Each row has a class, written after it.
[ 23 -29 -58  61 -43 -23  -9  30 -41   2  33  12  -7 -12  13  66 -13  -1
  10 -20 -12  -2  26 105  31  -5  67 -13 -12 -10 -29  59   5 -33  38   8
  -3  -9 -65  -1 -38  31   2]
Z928
[ 14   6 -58 -20 -20 -23   9   1   5  10 -18  18  11 107   1  14 -45 -45
 -25 -54  25 -20  57  47  -1 -45  13  13 -54   7 -33 -32 -12 -30 -25  -6
 -39  -1  -1 -34   8 -10  -2]
Z143
[-10 -17 -12  24   4  22 -37 -14  -6 -53 -25   5  -8   7  -3 -32  48 -72
 -12 -13   3 -15   5 -32  11 -31  88 -13 -40  -7 -10 -21  24  28  43   6
  11 -11 -25 -24  36  34 -38]
Z106
[-29  24 -22 -15  22  17 -14  29 -15  -9   2  -7 -20 -55 -18   1  39 -53
  15 -11  27  11  -3  55  24  36 -35  -3  -9  43  -5  72 -21 -50  22  24
  17  16 -85  -3 -14 -12 -32]
Z791
[  1 -17 -19  -3  47  17  -7 -26 -11 -17  16 -10  -1 -10   0   7 -12  34
   9   7 -36   6 -37  16 -21  11   8  -5 -29  18   7  28  -5   5 -19  27
  10  30 -10  24  -1  21   6]
Z549
[ 30 -12 -10  -4   3  -3  -9  10 -24  -9   5 -21 -13   1   8  33 -17  54
 -20  15 -49  29   6  17  -2 -26   4  -3 -24  12   6  20 -36  36 -11   0
   0  -7  -4   1 -27  57  19]
Z791
[ 18  -3  -6 -41 -16  -6 -28 -14 -28   2  -5 -17  -6  -4   0  -9  43   5
  -4  55 -39  -9  -9 -21  -6  -3   6 -28   6  12  13  26  -9   2 -35   5
   1  19  -5   8 -26  29  13]
Z143
[ 12  13 -28 -35  -1 -21 -40  -3 -30   5   0  22 -21  18 -12   5 -28  14
 -18   9 -12   8  27  11   3 -18  -5 -18 -22  21  20  31  11  21   6 -20
  -5  -5 -18 -25  -6  32  23]
Z928
[ 16 -16  -6 -15  -5  -7 -34  -4 -36  26 -10  11  -7  -3  -8   3  -1  -4
 -33   5  -8   2   1   4  31  -2  62 -27 -29  18  -8  34  -5   6  14  18
  -3  -2  -2  11 -17  29   2]
Z65
[ -2 -10 -10 -14   7 -24  -7  -2 -19 -11   9  -6   6 -20   0 -13  -7   5
 -19  28 -30   8  17   2 -19  -7  33 -13  14  -1  40  11 -11   0  17  11
   4   4  -5   8 -10   6  13]
Z549
[ 12  -6  12   2 -19  10 -14  -9 -20  10  -8  -8   2   7   2   2  44  37
 -12  47 -20  -3  -2   2 -12  -9   9 -23 -26  -4  24  30   9  35   7  -2
  19 -22 -17  17 -17  35  29]
Z23
[ 27 -11  -3 -17  14  -3 -17  -2 -20   1  -8   1  -8 -28  21  16  -4  -4
 -34  29 -22   2  -8 -24  37  13  34  -7  28  15  -6  29  10   4   5  -2
  -2  -5 -17  -4 -13  17   1]
Z928
[  7  -1  21   7  10  -3 -18 -21 -33   2  10 -21  -4  -4  20  -6   8  22
   5  39 -31  13  -2 -20   6 -20 -12 -12 -23   2  17 -14 -15  26  -8 -11
   0 -12  14  14  -9  29  22]
Z65
[  7  13   7 -24  -8 -31 -11 -15 -34  -2  28  17  -8 -22  -6  -3  30  14
 -57  -9 -16  -6   1  24  -7  -9   5  -1 -29  12   3  31  -1 -24  -3   8
   3   4   6  -3  10  19  45]
Z674
[ -8 -32 -19  11 -18  29   3 -30  33 -18 -29 -24   9  -6 -16  28  27 -57
  27  46  -6   4  -6 -13  20  31  12   7  37 -69  21  36 -14  10   1 -26
  57 -16 -34 -17  -5  54 -58]
Z367
[ 18   5   2 -13  -1 -77  -2  10 -28  14  23  -7  -7 -49  23  -1  -9  21
 -10   6 -44  14  13  -3   4   2 -13   4  32  -3   5  34 -17 -23 -10  12
 -18  14   5 -24  -5   2  15]
Z928
[ -8 -32 -15  10 -13  -4 -24  -8 -10   6  12  -8 -17   2  -2   5   7  19
  18  15 -27   3  -5 -24  -4 -20   5  -3 -17 -26  -4  -5  -9  24  -4 -12
 -26  -2 -10 -15 -10  34   6]
Z106
[  6  51   1  11 -16 -16 -54  27  15 -33 -11  10 -31  13 -15 -13 -15 -32
  32   9  36  17  -5  31  11  -4 -62 -20 -25 -20   4  -2 -29  45   9  -6
 -18  13 -37 -59 -67  14 -14]
Z143
[  4  -5 -38  65 -32  17 -17   3  18 -27 -40 -10 -61   3  24 -33  14 -44
  21 -14  -7  22 -21  88  36  27  21  23 -30  32  -3  73  -7 -33   1 -17
  -1   5 -50 -30  22  -5 -27]
Z106
[ 31   1   8  11  11 -11   4  -4  -4  -4   9 -36 -19 -30  29  12  19  30
 -34  25 -59  20 -10   8   5   4  25  10   8  16  19  27  -6  36   0  20
  22   7 -39  -3 -10  41  -2]
Z674
[  -5  -19   67    6   15   88   10  -41   25 -113   -5  -34   -2    5
    9  -15  -25  -49    9   15  -27    5  -33  -11  -13  -27    3  -14
   -5   22   19   24    2    3  -20   14   13    0  -59  -11   25   22
  -35]
Z674
[ 11 -10  -3  22  24   2  -7 -12  -5   9  -6   4  15 -13   6   5  33  36
 -30  18 -37  15 -16  -2 -22  -3  20   0 -25   2   1  31 -14  10 -16 -18
  23  -7   0  13  -9  31  35]
Z791
[ 10 -30 -43  31  17  16  13 -28   6 -71 -16 -18 -32  37  46   8   5  36
   6 -35 -31   5  -2  57   8 -21  20  17  -9  46  17  53  21  23 -17  -4
  18   4 -47 -15 -10  16 -33]
Z928
[ -8 -18 -31 -20 -19  -1 -37 -27  -9  10  13   1  -1   3 -15  23   2  21
 -12  34  -5   0  -2 -23  -6   8  46 -21  -8   7  17 -13  11  17   2 -18
   3 -23  -4  22 -14  41  25]
Z530
[  9 -14  14  25 -26  -9   4  -2 -19   2 -11 -32  -4 -22  12  13  18  58
  -9  24 -15   3  20 -28  -5 -24  19  -3  25 -14  30  -2  -7  22  17  20
  10 -35 -17  27 -45   9  28]
Z23
[ 15 -33 -36  44 -19  40  -8  17   9 -31 -46   7  -6   7 -21 -31 -11   6
   9 -16 -42   1 -13  38   9 -14 -11 -51  10 -28  33  65 -38 -19 -32  43
   0  76  48 -29 -59  26 -22]
Z549
[ -8   3 -17  31   8 -22  -9   4 -14  41  -2  -8  11  -1  -5  11 -47  47
   8   4 -44  20   9  -3  -1  -1 -16 -15 -55  -4  20  26 -20 -11 -25   0
  -1  -4  -4  -9 -18  42  28]
Z65
[ -2  17  -8  11 -14 -22 -29  -7 -19   0  10 -25 -13   0  15  11  25   2
  20  12 -31 -20   2   9 -11   1  22 -18   8   2   0  10   6   3  10 -17
  -5   7 -30  -6  -6  29  10]
Z143
[  1 -13  39  42 -34 -37  49  41  -4  12 -29  30  10 -17 -21  25  27 -12
   3 -80 -33  27 -16  64 -38  10  19 -18 -30   6   3  28   9 -12   4  15
  46   7  29   5  -9  36  12]
Z530
[  2 -18   0 -28 -36 -38 -45  -7 -15   2  16  -4 -11 -12 -30  -1  36  12
 -10   7  -5 -13  -3  -4   0  -8  26 -27 -53   5 -19  13  12  46  36   3
 -16 -18  15  -5   0  17   5]
Z530
[ 22  -4  15  17   5 -17  -1 -19  -9 -10  16  -9   0 -24   5  23  -2  37
 -24  27 -41  16  -2   4   8   7  10   4   9 -12  22  33  -4  15  25  -5
   9 -23 -18   1   5  33  27]
Z674
[ 10   5   1   2  11  -2 -10   0 -36 -24 -19 -10  -4  24   7  -9 -19  20
 -14  30 -32  -1  13  11 -11  -8   2  -6  -6   1   6  13 -22  30  20  -3
  -7 -11  21   3 -16  12   3]
Z65
[ 21  -3 -13 -27  -1 -18  -2  17 -21  19  -8  -3   5 -10 -10  16 -22  24
 -44   2  -5  21   9  33  -7   1   4  -4 -47  10   7  -7  -1  22   0  -8
  29 -11  14   7 -26  35  30]
Z928
[ -3   5  -3   7  -2 -20 -24  -9 -19  19   4 -20  -5   4 -11   5  -3  12
 -22  35 -28   5  19   2 -17 -18  32 -13 -23  -5  35  -6 -12  10   5   4
  11   3 -19  13 -19  36  23]
Z549
[  1  -1   9  14  -4 -14 -14  30 -30 -16  20  18 -27  -7   1  -5  47  22
 -22  26 -15  23  -7   0  17   1 -20 -10  -5  -5   9   8   4   5  -1  -8
  -6  10  -8 -18 -31  30  12]
Z928
[ 15 -18 -18   8  14 -23  -9 -40 -22  43 -19   2   1  16   7   5  -9  23
  -9  -4 -28  15   8 -58 -39   6   0 -11  14 -12  13  -5   2  28 -11   4
  27   5   7  21  -4  36  30]
Z530
[ 24 -26 -26   6   4 -20 -13 -22  -3   1   7  -3  -7 -12   6  17  -3  47
   4  19 -18  44  18  11  11 -14  35  -5  39  12  27  22 -14   2  32 -26
 -18 -26 -26  16 -27   1  17]
Z765
[ 30 -27   8 -17   0 -13 -18   1 -20   3  22  -6  -6 -10  13  -4  15 -17
  25  26 -22  21  -5 -13 -22 -10 -10 -11  -7 -10   0  17 -15  31 -12  14
  15  27 -24   5 -20  35  -2]
Z143
[-28   2  -5  10  -4  15 -30  30   2  -4   5 -15  -3  22 -41 -14   6   5
  -3  57 -11 -29 -15 -43  21  13 -19  -2 -71 -11 -14   2  11   3 -20   9
 -25  12  -4 -26   6  25 -36]
Z106
[ -2 -12  29  19  -9 -56 -20 -14  60  14   8  30  11  -3   8  17  56 -61
  51 -32  35   3 -35 114   3  24  -1   5  -5 -23 -45  40 -22  -1  39 -28
 -31  27   4 -27  22  -9 -11]
Z106
[ 17 -24 -20 -51  10   6 -18 -13 -10  -5  -9 -30   6 -15 -22  12 -15  16
 -24   7 -19   0   5  14  -7   4 -41 -19 -53  31  -7  39  -9 -18   6   4
   8   3  -4  20  -1   3  21]
Z367
[ 20 -14  11  -7  -1  -6 -14  18  -4  27 -10 -29   7  28 -18  -8 -14  24
 -15  27 -42   7   4  20 -32 -10  -5 -21 -40   0   7  -5  -8  24  10 -18
  -1   4 -11   4 -25  11   6]
Z143
[  7 -10 -11   6 -12 -12 -18  -9   0  15  -3 -22  -9 -10 -24   5   5  30
 -17  15 -36  11  -1 -12   3  -4  20  -6  -7 -14  -5  25   8  11   0 -30
  -6  -1 -10 -27  -4  31  -5]
Z765
[ 13   4 -25 -14   6 -26 -41 -10 -32  -8  19  -1   5 -17   5  25  25  20
 -16  49 -23  -5  12  -3 -17 -14  23  -7 -13  29   2  15 -17   2  -8   7
   0  12  -8  32 -22  32  41]
Z791
[-28   8  -4  -5   9  36  24 -10   2 -19  -7 -13  20 -26   8 -42   7 -41
 -13 -14   0 -23 -24 -12  -5   6  24 -14 -22  10  34   5   6 -22 -40  25
  39   0 -16  -3 -11   0 -38]
Z674
[  8   2   4 -11   7 -15 -16  -9 -15 -10   4  -9  11  -1  23  31  23  26
 -13  13 -26 -28   4 -30 -10  -7  -7 -23 -29  23   1  22   9  11  -3  -2
  12   5  18  21  -2  42  35]
Z367
[ 34  -8 -18 -29  24  -1   8 -22 -15  -7   6  -2   4  10  30  27 -26  28
 -38  10 -14  18  -4  16  -4   5   3   1  32 -17   6  14  -8  49   6  -5
  23  10  -4  -8 -15  59   4]
Z765
[  5  13  17   8   1 -38 -25   2 -16  -5 -18 -39  15 -21 -10  31   2   6
 -19   5 -23  -4  20  18 -22  -3 -15 -23 -35  -3 -19  17 -10  30  50  -8
   6 -11 -24  -4 -10  32  30]
Z791
[  4 -51   6 -33   4  23 -25   6   3  21   5  -7  17 -23 -37 -26  86 -25
   0  15 -22  -2 -38  52 -22  -1  38 -33 -31   1 -43  67 -11 -20  20  -8
 -24  13 -29   3 -17 -39 -43]
Z23
[ 25   9 -17  -1   1 -17 -26   1 -39  16   1 -10  -1  -3  12 -11  10  30
 -12  54 -42  13   0  -6   1   9  19 -25  -2   7  -2  11  -4  33  -8   0
 -10   2   1   1 -22  17  11]
Z65
[ 14 -19  35  11  -9  37  12  -7  25 -22 -12  26  27  88  -5 -10 -68  -7
  18  19  16   9 -28  39 -22  -6  -5 -12 -27 -22   5  54 -18   7 -72 -35
   0   3  25 -20 -14  20 -54]
Z106
[-14  22 -28  40 -26 -22  14  23 -10  -4  49 -15  41   3  48 -25  72  28
   7  36   5 -10   8   9 -10  36 104 -28  22  22   5 -22  12 -36 -25  -1
  -2  -3  27  29  33   7 -12]
Z791
[ 47 -25 -36 -23   9  51  25  32  19 -25  20  12  16 -10  38  -4  -4 -12
 -54  -2  15   9   7 -17  31  12  39  20 -14 -23 -37  19 -17  53   7  35
  13   2  31 -31  28  45 -23]
Z674
[ 23 -14   2 -30  -1   2 -33 -26 -26  18  -4 -21 -10  -4 -28   3  -6  32
 -24  25 -41   7 -18 -15 -38  -2   6 -11  -4 -12 -16  -3  11  28  -7 -11
  -2   8  -7   2   1  20  25]
Z23
[ -3  18   7   0   7 -10  -5   4 -20  43 -24 -16  -9   7  -8  -8 -13  22
  19   4 -31   6  21 -17  -3  -7 -49  -9 -25  26   4   8 -11   3 -11   3
 -17   6  13   3   2  -3  24]
Z65
[ 10 -18  13  -1 -16  -3   2   4 -22  21  -5 -22  -4 -11 -16  32  -4  32
 -18   3 -15   6  16 -16  25 -12 -19 -22 -29   2  10   2  16  17   1   6
   1  -5   4   9 -21  27  29]
Z549
[ 19 -20 -18   3  -8 -39 -20 -21  -4  18   3  10   4 -22 -20  26  27  28
  -2  25 -29  22  -8  -8  -7  19 -11  -9 -22  -7   2  42  -3   3  -7 -11
  -4   3   3   5 -24  28  41]
Z674
[ 11   1  17 -11   6 -12   0   4 -12 -11   6 -17  -7  -6  15  15 -16  32
 -21  19 -28  14  10 -18 -12 -16  15   6  10  15   2  14 -16   4 -22   3
  -6  -5  -9  -2 -16  25  16]
Z928
[  8   0 -15 -12   9  -6 -11 -23 -24 -19  11  28   8 -17  10  12  44  14
 -29  45 -39 -23   1 -24  -8 -18  21   6   7   7  33  32   3   8  -8 -13
  13 -12  13  16 -21  23  36]
Z674
[ 14  -6  -9 -14 -19  -6   5  -5 -18   5   0 -19  -1 -30  -8  -3   2  15
  10  10 -35  24 -13  38 -43   6  30 -21  -5   8  -6  -1 -10  13 -14  15
  -5   6  -3  16 -12  -4  37]
Z549
[  2  -2  -3 -53  -4   0 -15 -15   6  10   2 -33 -22 -19   1   5  -1  32
 -12 -14 -11   9   0   4  11  -6  13 -26  12  21  18   3   2  38  23 -14
  -2 -30 -32  -9  -9   4  -5]
Z367
[-22  39 -44  16 -54  -8 -17  12 -14 -28  16 -12  -3 -10   2  27 -19 -18
  54 -16   2 -21 -17  71   2   6  57 -24 -77   8  -4  46   5  -9 -24  18
   4 -26 -50 -32  -6  52 -23]
Z23
[ 23 -18  -4  -4 -12 -37  -3  14 -16 -14  11 -26  13 -45   5 -14 -12  39
 -22  30 -61   2  -8   3 -27  21 -11 -13 -21 -17  15  23 -17  19  19   3
   2  11  58  -3  -3  29  28]
Z674
[ 17   4  35   7 -19  -8 -15  17 -11  11 -10 -28 -20 -13  -2 -21  23  -4
  -9  24 -17  10  -2  -4   7  -7 -16  -6 -33  -6  -3  22 -23  11   7  14
   4  -4 -26  -8 -16  14   9]
Z143
[ -2 -11   0   0  19   1 -30 -32 -38  14   0 -16  -9  -5 -15  -6  20  33
   9   1 -40  -9 -25  -9 -25 -14 -13 -20 -26 -17  -3  34  -9  -4  -1  -5
  -6   2  -8   4  -8  17  10]
Z23
[ -5  -1  21  -1 -23 -13   3  32 -16  -6  14  -7  -6 -16  11  -4 -14  35
   8   1  10  29   5   5  -6  -7  -8 -23  -2  21   5   5  -7  -5  -6 -11
 -36 -27 -19  -2 -39 -15  15]
Z106
[ 21 -10   6  -6  16  -7  -4   3  -2  12   6 -13  10 -34   4 -20  -4  10
 -10   2 -43  13 -17 -12 -11  -1  -5 -18 -33  15  17  27   1  -6 -24   6
  30  10  -2   4   2   6  -6]
Z367
[  5  -3   6 -32 -25 -12  -8 -27 -14   8  -1 -33   9   3   3  -5 -10   8
 -16  28 -36  -8  -7  53 -44   9  -1 -19  34 -21   6   3 -12 -15   5 -23
 -12   5  -1  -1   7   2  30]
Z23
[ 39  -3  11  66 -21   8  31  -6 -38 -64  40  -7  13   0  52 -23  32 -66
  39  14  13  51  36  24 -37   4  28 -12  10 -10 -18  19  -3 -12  19  41
  27  -6 -74  16  47   7  -9]
Z674
[ 13  52 -11 -13 -38  32  33  55  17  28   5 -37   0  -9  18 -26  35 -12
 -43   0   2  22 -23  80   7  14  38  14 -83  -1 -18   9 -26   9 -73  24
  44  -3 -11 -47  11  52 -41]
Z23
[  9 -21  -4 -10  -4 -37 -18   0   3  -6 -24 -20   7   2  11  -9   1  10
  11  28 -38   8  -2  10 -40  -1  -3 -21   3   0   3  51 -26  20 -12  -7
 -18  21  -5 -13 -41  12 -10]
Z106
[ 24  61 -16  80  32  27   3  -5  -6 -63 -53  -3  -7  38  38 -46 -13   9
 -11 -25  -3  -7   0  42   7  11 -26  -2 -44  35  -9  46  23  -5  -4  -2
  21  -8  -8 -30  33 -21  -3]
Z928
[ 17 -28  -4 -22  -7  -3 -18 -28 -25  -6   0   8  -2  22  17  11 -15  -8
 -16  26  -9  -1  -9 -10  -2  -3  13 -13 -12  -1 -10  36  -8   3  -2 -32
 -16   2  15   5  -4  38  20]
Z765
[ 30  -1 -41  40 -32 -23  47  45 -25   4 -20  -2   5   6  14 -15 -43  23
  25 -31 -60  51  33  18 -25 -20 -11 -17 -40  -1  17  22 -24 -23 -65  40
  11  14  14 -32  -6  38  15]
Z928
[ 13  10  10  12 -23 -14 -12 -21  -4 -10  11  -7  12  -9  39   4  24   4
 -16  42  -9   9  -1 -25 -30 -29  57 -13  21   7   5 -23  -2  12 -42 -28
  -1  -3  -7  11 -43  25  34]
Z765
[  9  -8 -12  14 -11 -16 -21 -16  -5 -13  -4   3  10   7  -4  16  27  17
 -26  39  -4   1   6  11 -15   3  35  -8 -13  -4   7  18  19  29  25 -32
  20  -9 -10  10 -18  39  23]
Z765
[ 26 -15   1 -41 -33 -55 -23 -33 -19  11  25  -8   2 -13 -13 -14 -12   2
  -9  21   5  18  -8  33  13   4   5 -26 -42  -1  16  22  -9  15   0   5
 -11 -20  -1  -2 -12   3   3]
Z674
[ 19 -13  10  27  10  -4   9  11 -22   1 -24   3  18 -31  14 -15  23   9
 -32  33 -35  22  10 -34 -12 -13   1  -1  10   2  12 -12  -6  -2 -22   8
  21   8  21  22 -42  -4  33]
Z65
[  5  28 -12  28  26  13 -22  -3  23 -31 -22 -26  -5   0  -2  17   4 -28
 -50   0 -24  26  16  55 -19  -3  58   3 -34  34 -15 -17   9   0  44  -8
   4   0 -75 -11  26  14  33]
Z549
[ 27 -16   8  27   2  26 -23 -14   9 -48 -43 -36 -29  90 -55   7 -51  31
  -6  39  -2  38  -8  33  58  12 -53 -16 -61   2  24   2  11  40  10  17
  -3   1 -37 -22   9  48 -59]
Z106
[ 12 -34 -12 -22  -5  16 -18   4 -12  14  -2  -8 -15  13 -12  -1 -32  45
 -40  42 -12  18  18 -43   6  -5  42   0 -13  11  21 -10  -2  27   6   1
   2 -20   1  19  -7  37  25]
Z928
[ 16 -35  -7   0  10 -10 -34 -13 -15  -9 -25   2  -5 -19  -8  10  25  11
   4  12 -30  10  11 -18 -12 -20  17 -13  28  -1  18  49 -16   3  12 -15
   6  18  16  13 -33  29   0]
Z106
[ 12 -21 -24  -1  21  10  -9 -51 -13 -15 -25  -9  12   8  -4  15  -1  20
   3  24 -30  11   6 -23 -21  -2  -5 -25  -4 -10  14  16  -5  22   5  22
   4   5 -13  18   1  30  50]
Z549
[ 23 -13  14  37 -21   1  37  -6  43  42 -16  32  40 -10  19  15  29  -9
 -15 -50  -7  -6  -4  -2  31 -21  17 -21  28 -24   5  28   2 -48 -65  11
  23  19  25 -17 -11   5   5]
Z367
[  4  34  27  -6 -11 -49  16  25 -31  41  -5 -14  11 -25  11   2 -11  52
 -56  31 -22   2  13 -22   0   3 -35   0 -21  -4  25  -3  -5  -4 -33  -4
  17 -22  24  -3 -36  21  51]
Z928
[ -2  13  10 -14   5 -18  11  -5  -8  36 -19 -37  14 -47 -16  -3  -7  19
  -4   3 -52  13  -6  16 -16  -5 -16 -24 -23 -20  48  20 -19  18 -18  10
  40   3   9 -11 -21  37  10]
Z549
[  8 -22 -15 -18 -24 -13 -27   4 -10  41  -1   1   1 -20 -19   0  -8   9
  -8  13 -19  11 -11   2 -18  -1  48 -17 -20   4   9   2   3  -5  -7 -16
  -4  -8   1  12 -20  11  21]
Z23
